Here is a tiny trained network, its code and every weight. The questions are about switching its units off for an input and a class, where a switched-off unit gives its printed mean instead of its output.

import numpy as np


def w(rows, s, z=0):
    codes = np.array(rows[::2]) - 128.0
    scale = np.full(codes.shape[1], s)
    scale[-1] = z or s
    return codes * scale


def norm(h):
    return h / np.sqrt((h * h).mean(-1, keepdims=True) + 1e-5)


def f(y):
    return y / 2 * (1 + np.tanh(0.7978845608 * (y + 0.044715 * y**3)))


def log_softmax(a):
    a = a - a.max(-1, keepdims=True)
    return a - np.log(np.exp(a).sum(-1, keepdims=True))


def net(x, mask):
    res = np.array(x, float).reshape(1, 2) / 4 @ E
    u = 0
    for l in range(3):
        y = f(norm(res) @ A[l][:, :-1].T + A[l][:, -1])
        res = res + np.where(mask[u : u + 10], y, B[l][:, -1]) @ B[l][:, :-1]
        u += 10
    return log_softmax(norm(res)[-1] @ U[:, :-1].T + U[:, -1])


A, B = {}, {}
E = w([
[227,138,9],'x0',
[39,132,3],'x1',
],0.0047)
A[0] = w([
[122,172,141,168],'0.n1',
[140,166,165,177],'0.n2',
[53,132,138,121],'0.n3',
[216,139,103,48],'0.n4',
[175,159,15,190],'0.n5',
[166,109,36,154],'0.n6',
[65,123,163,4],'0.n7',
[174,113,7,141],'0.n8',
[95,148,175,31],'0.n9',
[62,136,32,106],'0.n10',
],0.013,0.0012)
B[0] = w([
[127,115,134,133],'0.n1',
[152,71,126,150],'0.n2',
[54,87,117,186],'0.n3',
[94,94,38,196],'0.n4',
[75,233,201,253],'0.n5',
[102,223,186,220],'0.n6',
[61,136,170,175],'0.n7',
[96,241,218,253],'0.n8',
[99,134,190,159],'0.n9',
[119,121,5,238],'0.n10',
],0.02,0.0071)
A[1] = w([
[119,127,133,219],'1.n1',
[205,158,214,110],'1.n2',
[76,121,80,51],'1.n3',
[146,197,202,167],'1.n4',
[151,136,90,67],'1.n5',
[139,2,119,250],'1.n6',
[111,112,161,15],'1.n7',
[112,116,156,30],'1.n8',
[114,115,145,51],'1.n9',
[164,152,108,116],'1.n10',
],0.018,0.0021)
B[1] = w([
[141,117,138,150],'1.n1',
[246,113,7,173],'1.n2',
[224,122,98,170],'1.n3',
[66,253,111,255],'1.n4',
[96,166,140,124],'1.n5',
[219,173,179,204],'1.n6',
[96,113,152,143],'1.n7',
[103,113,148,140],'1.n8',
[118,109,138,134],'1.n9',
[78,166,126,126],'1.n10',
],0.016,0.0091)
A[2] = w([
[153,187,61,94],'2.n1',
[22,50,62,75],'2.n2',
[114,103,235,167],'2.n3',
[122,42,67,139],'2.n4',
[33,153,124,160],'2.n5',
[221,87,126,3],'2.n6',
[128,57,99,107],'2.n7',
[5,1,164,55],'2.n8',
[107,70,125,112],'2.n9',
[121,101,192,95],'2.n10',
],0.014,0.0027)
B[2] = w([
[101,8,134,209],'2.n1',
[243,169,53,184],'2.n2',
[113,30,63,184],'2.n3',
[73,196,119,164],'2.n4',
[226,165,184,254],'2.n5',
[189,141,222,159],'2.n6',
[99,171,127,140],'2.n7',
[61,151,223,205],'2.n8',
[114,160,126,131],'2.n9',
[105,93,82,140],'2.n10',
],0.017,0.007)
U = w([
[148,147,28,154],'0',
[51,71,229,146],'1',
[228,103,173,189],'2',
[122,24,106,149],'3',
[128,119,134,2],'4',
[88,251,157,180],'5',
[124,118,132,23],'6',
],0.022,0.009)

Each question gives the input, the list of numbers given to net, and the class t.
The units are the neurons (one row each of A and B). Each row of codes is followed by its name. A weight is (code - 128) times the scale printed after its matrix; where a second scale follows, it is the last column's (A, B and U).
mask holds one flag per neuron, layer by layer. A switched-off neuron (its flag False) gives its mean, the last column of its row in B, instead of its output. The means were averaged over made-up inputs and are rounded, as every weight is.
A unit's drop is (log p(t) with every unit on - log p(t) with that unit switched off) / (log p(t) with every unit on - log p(t) with every unit switched off).
unit that matters most: the unit with the biggest drop
top k neurons: the k neurons with the biggest drops, biggest first
top k neurons in layer l: the k neurons of layer l with the biggest drops, biggest first
drop when u is switched off: that unit's drop, to one decimal
input [-3,7], class 0: unit that matters most : 0.n10
input [5,-7], class 3: top 2 neurons : (0.n8, 0.n4)
input [-3,-2], class 1: top 4 neurons : (0.n8, 0.n6, 0.n5, 0.n7)
input [-3,-8], class 2: top 3 neurons : (0.n5, 0.n8, 0.n6)
input [-1,1], class 0: top 2 neurons in layer 0 : (0.n10, 0.n3)
input [-1,-3], class 2: top 2 neurons : (0.n5, 0.n8)
input [-7,3], class 1: top 3 neurons : (2.n8, 0.n10, 1.n4)
input [-7,-2], class 1: top 2 neurons : (0.n8, 0.n5)
input [-7,7], class 0: top 3 neurons in layer 0 : (0.n10, 0.n8, 0.n5)
input [-8,-6], class 1: top 2 neurons : (0.n8, 0.n6)
input [-4,-4], class 3: top 4 neurons in layer 2 : (2.n3, 2.n5, 2.n8, 2.n2)
input [-6,-2], class 1: top 3 neurons in layer 0 : (0.n8, 0.n5, 0.n6)
input [0,-7], class 2: top 3 neurons : (0.n5, 0.n8, 0.n6)
input [2,-4], class 2: unit that matters most : 0.n8
input [-3,1], class 1: top 2 neurons : (0.n10, 2.n8)
input [-4,-7], class 2: top 4 neurons in layer 0 : (0.n5, 0.n8, 0.n6, 0.n2)
input [1,-6], class 2: top 2 neurons : (0.n5, 0.n8)
input [-4,4], class 0: top 4 neurons in layer 0 : (0.n10, 0.n8, 0.n5, 0.n6)
input [-4,-1], class 1: top 2 neurons : (0.n8, 0.n5)
input [1,-3], class 2: top neuron in layer 0 : (0.n8)
input [-2,-2], class 3: top 2 neurons in layer 2 : (2.n3, 2.n5)
input [-8,0], class 1: drop when 0.n8 is switched off : 0.1
input [-8,-5], class 1: drop when 0.n6 is switched off : 0.5
input [-6,-7], class 2: drop when 0.n10 is switched off : 0.4
input [-5,-3], class 1: drop when 0.n8 is switched off : 0.8
